Below are the code and all the weights of a small trained network. Each question names an input and a class and asks about switching units off, where a switched-off unit gives its printed mean instead of its output.

import numpy as np


def w(rows, s, z=0):
    codes = np.array(rows[::2]) - 128.0
    scale = np.full(codes.shape[1], s)
    scale[-1] = z or s
    return codes * scale


def f(y):
    return np.maximum(y, 0)


def log_softmax(a):
    a = a - a.max(-1, keepdims=True)
    return a - np.log(np.exp(a).sum(-1, keepdims=True))


def net(x, mask):
    res = np.array(x, float).reshape(1, 6) / 4 @ E
    y = f(res @ A[0][:, :-1].T + A[0][:, -1])
    res = res + np.where(mask, y, B[0][:, -1]) @ B[0][:, :-1]
    return log_softmax(res[-1] @ U[:, :-1].T + U[:, -1])


A, B = {}, {}
E = w([
[119,254,92,83],'x0',
[206,97,98,170],'x1',
[100,175,121,118],'x2',
[97,123,105,112],'x3',
[86,157,168,132],'x4',
[133,137,135,141],'x5',
],0.0083)
A[0] = w([
[98,50,60,159,224],'N1',
[181,245,182,61,153],'N2',
[66,78,189,96,133],'N3',
[229,157,3,91,225],'N4',
[241,61,164,180,102],'N5',
[98,107,179,167,255],'N6',
],0.0081,0.0033)
B[0] = w([
[211,160,92,135,225],'N1',
[109,54,69,104,253],'N2',
[242,90,166,173,197],'N3',
[22,4,171,233,251],'N4',
[98,66,2,75,243],'N5',
[189,195,134,69,225],'N6',
],0.0082,0.0051)
U = w([
[205,230,33,3,250],'0',
[14,62,95,182,86],'1',
[63,63,188,224,125],'2',
],0.0065,0.0022)

Each question gives the input, the list of numbers given to net, and the class t.
The units are the neurons (one row each of A and B). Each row of codes is followed by its name. A weight is (code - 128) times the scale printed after its matrix; where a second scale follows, it is the last column's (A, B and U).
mask holds one flag per neuron, in row order. A switched-off neuron (its flag False) gives its mean, the last column of its row in B, instead of its output. The means were averaged over made-up inputs and are rounded, as every weight is.
A unit's drop is (log p(t) with every unit on - log p(t) with that unit switched off) / (log p(t) with every unit on - log p(t) with every unit switched off).
The circuit of an input: a set's keep is (log p(t) with only the set's units on - log p(t) with every unit switched off) / (log p(t) with every unit on - log p(t) with every unit switched off). Starting from all 6 units, units are removed one at a time, each time the one whose removal leaves the highest keep (on an exact tie, the one counted first), for as long as the keep stays at least 0.8.
circuit, biggest first: the units of the circuit, biggest drop first
k most important neurons: the k neurons with the biggest drops, biggest first
drop of u: that unit's drop, to one decimal
input [3,-3,1,-8,-7,8], class 1: most important neuron	[N4]
input [-5,-5,1,1,0,0], class 0: circuit, biggest first	[N4, N6]
input [-5,-7,-6,3,-7,0], class 0: circuit, biggest first	[N4, N1]
input [-4,-8,-5,-8,0,1], class 0: circuit, biggest first	[N4, N6]
input [-4,-3,3,-6,-4,6], class 0: 2 most important neurons	[N4, N6]
input [6,1,4,-8,-6,-1], class 2: 2 most important neurons	[N4, N5]
input [-8,-6,-3,6,-7,-3], class 0: 3 most important neurons	[N4, N1, N6]
input [8,5,5,-2,7,1], class 1: circuit, biggest first	[N4, N2]
input [6,-7,-5,-2,-5,-8], class 1: drop of N4	0.2
input [-6,-1,-1,4,-2,-5], class 0: drop of N4	0.4
input [8,-1,2,7,-7,-7], class 1: drop of N4	0.4
input [7,-2,-3,5,0,5], class 1: drop of N6	0.1
input [4,4,-5,-3,-8,5], class 2: 2 most important neurons	[N4, N2]
input [-2,6,4,-8,7,-2], class 0: 2 most important neurons	[N4, N6]
input [4,-4,7,-1,-3,-3], class 1: most important neuron	[N6]
input [7,7,3,1,8,-8], class 1: 2 most important neurons	[N4, N2]
